Below is a small trained network, with its code and all its weights. Each question gives an input and a class and asks what happens when units are switched off, that is, made to give their printed mean instead of their output.

import numpy as np


def w(rows, s, z=0):
    codes = np.array(rows[::2]) - 128.0
    scale = np.full(codes.shape[1], s)
    scale[-1] = z or s
    return codes * scale


def f(y):
    return y / 2 * (1 + np.tanh(0.7978845608 * (y + 0.044715 * y**3)))


def log_softmax(a):
    a = a - a.max(-1, keepdims=True)
    return a - np.log(np.exp(a).sum(-1, keepdims=True))


def net(x, mask):
    res = np.array(x, float).reshape(1, 4) / 4 @ E
    y = f(res @ A[0][:, :-1].T + A[0][:, -1])
    res = res + np.where(mask, y, B[0][:, -1]) @ B[0][:, :-1]
    return log_softmax(res[-1] @ U[:, :-1].T + U[:, -1])


A, B = {}, {}
E = w([
[206,210,123,212,112,187,183,177,46,201,92],'x0',
[161,79,241,207,204,102,134,53,63,89,104],'x1',
[134,123,139,112,79,31,73,96,42,254,200],'x2',
[151,160,226,141,100,51,217,155,226,132,183],'x3',
],0.0057)
A[0] = w([
[175,204,138,204,109,160,199,155,59,203,100,92],'n1',
[134,119,115,156,202,254,195,183,223,24,19,49],'n2',
[142,162,210,160,84,76,215,174,227,87,181,60],'n3',
[185,197,114,202,101,187,178,181,68,172,116,158],'n4',
[122,101,45,129,144,188,20,91,38,150,90,58],'n5',
[168,80,243,188,184,84,140,73,108,95,124,89],'n6',
[157,72,191,185,169,98,139,44,84,98,109,66],'n7',
[123,111,135,127,85,57,91,90,58,209,198,16],'n8',
[148,88,216,182,206,99,123,40,63,127,124,253],'n9',
[52,52,133,43,138,76,72,61,209,108,176,118],'n10',
[146,86,211,190,215,127,129,71,97,92,92,130],'n11',
[62,55,111,68,120,90,81,109,181,97,140,90],'n12',
[218,184,123,202,123,195,160,146,97,203,95,22],'n13',
[100,191,74,77,49,124,129,217,185,152,169,80],'n14',
[137,139,123,114,101,50,69,102,58,232,182,90],'n15',
[204,192,122,174,113,178,148,197,73,194,67,72],'n16',
[70,18,144,63,180,100,66,52,180,78,151,83],'n17',
[158,193,214,136,109,69,226,161,183,160,175,49],'n18',
[97,119,37,123,190,205,22,120,63,83,40,83],'n19',
[77,156,24,63,46,160,114,184,155,138,134,219],'n20',
[84,193,78,82,42,129,146,188,199,153,183,156],'n21',
],0.0056,0.003)
B[0] = w([
[114,115,129,124,66,153,70,64,62,53,196,217],'n1',
[48,254,14,194,209,59,202,59,156,123,150,248],'n2',
[208,58,200,197,201,53,31,84,164,180,89,225],'n3',
[93,121,153,108,58,167,97,69,80,67,178,225],'n4',
[218,51,209,175,177,48,25,106,182,200,107,187],'n5',
[201,116,66,72,123,171,124,196,131,201,80,212],'n6',
[205,150,40,50,115,186,128,177,120,186,113,183],'n7',
[86,222,7,175,225,92,188,71,206,122,177,170],'n8',
[151,152,80,85,99,186,172,184,65,179,58,253],'n9',
[103,143,138,159,75,170,61,67,37,52,191,233],'n10',
[170,152,56,65,109,183,160,196,100,186,93,213],'n11',
[121,138,121,103,71,156,100,96,75,79,200,190],'n12',
[127,103,115,112,75,163,70,66,105,76,233,189],'n13',
[197,112,59,105,132,186,113,178,100,188,85,200],'n14',
[37,225,24,185,222,74,220,80,192,124,112,192],'n15',
[119,116,131,120,77,149,65,83,98,76,194,201],'n16',
[130,135,135,127,63,172,71,75,54,52,197,220],'n17',
[192,62,185,186,171,95,49,74,151,155,142,212],'n18',
[202,51,213,184,192,44,60,100,199,183,80,212],'n19',
[188,141,88,101,113,190,169,191,65,189,46,236],'n20',
[184,115,90,97,133,166,133,167,70,200,65,223],'n21',
],0.0074,0.0054)
U = w([
[193,127,58,27,89,233,154,237,92,204,60,35],'0',
[85,116,161,112,22,199,76,73,75,5,231,59],'1',
[35,249,22,197,240,45,218,78,175,113,135,67],'2',
[211,13,240,190,191,23,44,108,168,193,90,57],'3',
[72,121,172,90,76,163,200,196,72,141,38,231],'4',
[3,30,235,36,94,97,251,162,237,94,172,2],'5',
[1,26,241,74,82,72,240,207,226,61,148,2],'6',
],0.009,0.0083)

Each question gives the input, the list of numbers given to net, and the class t.
The units are the neurons (one row each of A and B). Each row of codes is followed by its name. A weight is (code - 128) times the scale printed after its matrix; where a second scale follows, it is the last column's (A, B and U).
mask holds one flag per neuron, in row order. A switched-off neuron (its flag False) gives its mean, the last column of its row in B, instead of its output. The means were averaged over made-up inputs and are rounded, as every weight is.
A unit's drop is (log p(t) with every unit on - log p(t) with that unit switched off) / (log p(t) with every unit on - log p(t) with every unit switched off).
The circuit of an input: a set's keep is (log p(t) with only the set's units on - log p(t) with every unit switched off) / (log p(t) with every unit on - log p(t) with every unit switched off). Starting from the 12 units with the biggest drops (on a tie, the unit counted first), units are removed one at a time, each time the one whose removal leaves the highest keep (on an exact tie, the one counted first), for as long as the keep stays at least 0.8.
circuit, biggest first: the units of the circuit, biggest drop first
top k neurons: the k neurons with the biggest drops, biggest first
drop of u: that unit's drop, to one decimal
input [-1,5,-8,-8], class 2: top 4 neurons => n2; n3; n18; n11
input [4,5,2,1], class 0: circuit, biggest first => n9
input [-4,4,1,4], class 0: top 2 neurons => n6; n9
input [-4,1,7,7], class 2: top 2 neurons => n15; n8
input [-6,-6,3,8], class 3: top 3 neurons => n3; n18; n9
input [-5,3,7,0], class 2: top 2 neurons => n15; n8
input [8,8,-1,6], class 0: top 2 neurons => n6; n9
input [-8,7,-3,5], class 1: top 4 neurons => n17; n10; n20; n21
input [6,3,-7,-3], class 2: top 3 neurons => n2; n17; n10
input [-2,6,-1,6], class 0: top 4 neurons => n9; n6; n11; n7
input [-8,-1,6,8], class 1: top 4 neurons => n10; n17; n12; n19
input [-1,8,-7,6], class 0: top 2 neurons => n6; n11
input [2,2,-1,0], class 4: drop of n10 => 0.2
input [3,-7,-6,-8], class 3: circuit, biggest first => n19
input [-4,-4,-7,6], class 2: drop of n2 => 3.3
input [7,6,-5,3], class 1: drop of n13 => 0.6
